Here is a tiny trained network, its code and every weight. The questions are about switching its units off for an input and a target symbol, where a switched-off unit gives its printed mean instead of its output.

import numpy as np


def w(rows, s, z=0):
    codes = np.array(rows[::2]) - 128.0
    scale = np.full(codes.shape[1], s)
    scale[-1] = z or s
    return codes * scale


def f(y):
    return np.maximum(y, 0)


def softmax(a):
    e = np.exp(a - a.max(-1, keepdims=True))
    return e / e.sum(-1, keepdims=True)


def log_softmax(a):
    a = a - a.max(-1, keepdims=True)
    return a - np.log(np.exp(a).sum(-1, keepdims=True))


def net(x, mask):
    ids = ['βδζλμπω'.index(c) for c in x.split()]
    T = len(ids)
    res = E[ids] + P[:T]
    u = 0
    for l in range(2):
        q, k, v = (res @ M[l].T for M in (Q, K, V))
        z = softmax(np.where(np.tri(T) > 0, q @ k.T / 4**0.5, -1e9)) @ v
        res = res + np.where(mask[u], z, O[l][:, -1]) @ O[l][:, :-1]
        u += 1
        y = f(res @ A[l][:, :-1].T + A[l][:, -1])
        res = res + np.where(mask[u : u + 8], y, B[l][:, -1]) @ B[l][:, :-1]
        u += 8
    return log_softmax(res[-1] @ U[:, :-1].T + U[:, -1])


Q, K, V, O, A, B = {}, {}, {}, {}, {}, {}
E = w([
[53,150,139,70,28,190,156,82],'β',
[145,186,133,50,168,95,58,91],'δ',
[116,97,157,165,131,161,128,102],'ζ',
[207,100,188,102,62,184,69,153],'λ',
[131,202,94,114,122,8,161,137],'μ',
[26,109,80,104,110,113,165,217],'π',
[152,111,117,171,83,66,51,143],'ω',
],0.014)
P = w([
[111,224,177,206,207,184,218,114],'0',
[98,251,128,178,83,156,102,245],'1',
[108,79,210,168,104,164,162,117],'2',
[159,57,160,134,109,175,154,111],'3',
[51,188,70,144,66,59,90,229],'4',
[122,103,188,140,112,152,158,110],'5',
[178,49,105,112,119,184,154,104],'6',
[77,154,50,130,64,28,67,231],'7',
[120,117,176,140,115,141,166,115],'8',
[219,44,49,81,150,161,172,93],'9',
[89,141,25,161,70,2,44,235],'10',
[97,117,198,141,129,121,183,129],'11',
[177,40,127,107,105,163,166,96],'12',
],0.0093)
Q[0] = w([
[89,86,69,88,42,51,81,94],'L0H0',
[187,204,52,137,113,215,138,192],'L0H0',
[123,140,97,138,211,205,184,110],'L0H0',
[204,44,192,183,230,161,254,55],'L0H0',
],0.0085)
K[0] = w([
[113,117,112,51,73,166,126,157],'L0H0',
[133,144,178,142,199,176,224,78],'L0H0',
[116,155,237,171,160,177,169,152],'L0H0',
[33,215,250,158,98,107,81,164],'L0H0',
],0.011)
V[0] = w([
[194,242,154,106,112,80,73,82],'L0H0',
[101,120,59,198,94,132,93,109],'L0H0',
[85,137,148,96,159,102,109,94],'L0H0',
[106,157,102,133,123,88,254,158],'L0H0',
],0.0083)
O[0] = w([
[145,152,92,94,80,137,108,41,253],'L0H0',
[105,127,1,125,147,205,86,150,196],'L0H0',
[98,112,166,122,161,87,43,142,110],'L0H0',
[127,90,72,87,145,84,177,117,81],'L0H0',
],0.0099,0.004)
A[0] = w([
[156,52,115,142,229,231,171,40,175],'L0N0',
[187,29,160,166,127,75,183,73,123],'L0N1',
[72,36,133,101,94,203,186,94,145],'L0N2',
[103,171,136,184,111,111,83,87,15],'L0N3',
[158,203,64,152,185,79,125,144,94],'L0N4',
[255,97,115,174,222,186,103,53,228],'L0N5',
[213,150,123,148,205,109,167,110,2],'L0N6',
[103,214,101,138,138,129,158,77,112],'L0N7',
],0.0088,0.0041)
B[0] = w([
[43,107,254,142,72,101,128,151,183],'L0N0',
[85,127,99,119,123,228,109,169,154],'L0N1',
[144,175,147,157,195,156,171,139,207],'L0N2',
[58,173,132,52,83,161,180,202,182],'L0N3',
[153,85,186,147,138,204,75,118,206],'L0N4',
[54,90,173,143,67,129,86,221,253],'L0N5',
[112,172,53,125,109,71,148,96,134],'L0N6',
[170,62,140,132,82,164,53,114,198],'L0N7',
],0.0099,0.0055)
Q[1] = w([
[87,124,170,71,172,145,179,2],'L1H0',
[100,209,172,96,195,167,193,126],'L1H0',
[214,155,163,138,106,164,122,55],'L1H0',
[53,218,129,62,153,57,100,148],'L1H0',
],0.0098)
K[1] = w([
[178,254,93,118,131,111,197,71],'L1H0',
[114,223,190,148,173,168,177,149],'L1H0',
[137,143,162,141,72,126,215,49],'L1H0',
[75,59,203,111,161,51,18,141],'L1H0',
],0.0064)
V[1] = w([
[223,108,129,92,84,141,180,206],'L1H0',
[166,178,162,99,66,107,253,100],'L1H0',
[94,21,162,119,164,87,112,79],'L1H0',
[222,145,84,94,150,60,117,102],'L1H0',
],0.0056)
O[1] = w([
[169,167,107,121,2,147,182,182,132],'L1H0',
[228,61,161,200,161,165,60,50,45],'L1H0',
[45,184,165,146,86,209,124,144,124],'L1H0',
[65,63,130,85,72,149,135,220,2],'L1H0',
],0.008,0.0092)
A[1] = w([
[63,71,194,150,107,135,198,33,12],'L1N0',
[162,79,3,30,91,27,137,41,127],'L1N1',
[21,220,37,148,67,13,137,99,67],'L1N2',
[161,153,116,21,211,158,80,141,115],'L1N3',
[158,226,66,186,94,48,125,46,3],'L1N4',
[95,168,106,181,130,254,93,167,83],'L1N5',
[74,56,196,100,56,221,201,91,21],'L1N6',
[189,104,120,157,94,4,100,180,84],'L1N7',
],0.0074,0.0047)
B[1] = w([
[148,153,36,111,186,53,87,50,153],'L1N0',
[193,20,226,83,128,67,173,132,151],'L1N1',
[191,107,182,124,160,161,101,89,255],'L1N2',
[176,103,128,234,125,99,200,167,149],'L1N3',
[93,86,188,177,98,72,169,153,162],'L1N4',
[103,165,21,212,40,19,135,127,203],'L1N5',
[221,143,181,154,181,115,116,168,167],'L1N6',
[153,89,101,121,208,254,143,55,155],'L1N7',
],0.0086,0.0097)
U = w([
[192,156,93,119,189,207,70,116,162],'β',
[103,202,169,34,120,153,73,90,154],'δ',
[123,110,131,175,143,70,101,130,15],'ζ',
[195,169,171,157,71,206,174,158,4],'λ',
[170,77,104,83,97,75,139,109,152],'μ',
[127,149,108,112,169,184,174,169,233],'π',
[123,127,1,132,56,116,82,95,201],'ω',
],0.0063,0.0047)

Each question gives the input, a string of symbols that net reads in full, and the target symbol t.
The units are the heads (4 rows each of Q, K, V and O) and the neurons (one row each of A and B). Each row of codes is followed by its name. A weight is (code - 128) times the scale printed after its matrix; where a second scale follows, it is the last column's (O, A, B and U).
mask holds one flag per unit, layer by layer, with each layer's heads first. A switched-off unit (its flag False) gives its mean, the last column of its rows in O or B, instead of its output. The means were averaged over made-up inputs and are rounded, as every weight is.
A unit's drop is (log p(t) with every unit on - log p(t) with that unit switched off) / (log p(t) with every unit on - log p(t) with every unit switched off).
The circuit of an input: a set's keep is (log p(t) with only the set's units on - log p(t) with every unit switched off) / (log p(t) with every unit on - log p(t) with every unit switched off). Starting from the 12 units with the biggest drops (on a tie, the unit counted first), units are removed one at a time, each time the one whose removal leaves the highest keep (on an exact tie, the one counted first), for as long as the keep stays at least 0.8.
units of the circuit, in order: the units of the circuit, biggest drop first
most important unit: the unit with the biggest drop
top k neurons: the k neurons with the biggest drops, biggest first
k most important neurons of layer l: the k neurons of layer l with the biggest drops, biggest first
input μ ζ λ δ ω ω ζ ω, target ζ: units of the circuit, in order	(L0N5; L0N0; L1H0; L1N4)
input μ δ δ ω ω μ ω ω δ β λ, target β: top 2 neurons	(L1N7; L1N5)
input μ ω β β, target β: units of the circuit, in order	(L1H0; L0N2)
input ζ μ π ω ω δ ζ β, target ζ: 2 most important neurons of layer 0	(L0N0; L0N5)
input ω ω μ, target μ: top 2 neurons	(L1N1; L0N5)
input δ β π ζ μ, target ζ: units of the circuit, in order	(L1H0; L0N0; L1N4)
input ω μ δ β ω ζ ω β π δ π, target δ: top 2 neurons	(L1N2; L0N5)
input ω β ω ω ω ω ω ω ω π β, target π: most important unit	L0H0
input β π ω δ μ β π μ ω δ, target δ: top 2 neurons	(L0N0; L0N5)
input μ π ω μ π, target μ: units of the circuit, in order	(L1N1; L0H0; L0N5)
input ω β ω β β ω ω ω ω β ω, target β: units of the circuit, in order	(L1N7; L1N2)
input δ π ω λ δ, target λ: units of the circuit, in order	(L0H0; L0N0; L1H0)
input λ ζ ω λ δ δ δ μ, target δ: units of the circuit, in order	(L0H0; L1N5)
input ω β β π μ, target π: units of the circuit, in order	(L0H0; L1N7)
input ω δ ω π λ ω λ ω ζ ζ δ, target ζ: units of the circuit, in order	(L0N5; L0N0; L1H0; L1N4)
input π ω ω β π λ μ ω, target μ: top 3 neurons	(L1N1; L0N5; L0N0)
input ω β π ω ω ω μ μ ω, target μ: 2 most important neurons of layer 0	(L0N0; L0N4)
input ω μ π ω λ β ζ δ π μ δ, target μ: 2 most important neurons of layer 0	(L0N5; L0N2)
input δ δ β ω μ ω β μ δ λ λ, target λ: 2 most important neurons of layer 0	(L0N5; L0N1)
input δ δ δ ω δ ω δ λ ζ δ ω, target δ: top 2 neurons	(L0N3; L0N5)
input π ω ζ λ μ β λ λ, target λ: units of the circuit, in order	(L0H0)
input ω ω ω ω λ, target ω: units of the circuit, in order	(L0H0; L1N5)
input ω δ ω ζ π, target ζ: top 4 neurons	(L0N5; L0N0; L1N4; L0N1)
input ω π ω δ ω, target δ: most important neuron of layer 1	(L1N2)
input β δ π λ ω μ β μ, target β: top 2 neurons	(L1N7; L0N4)
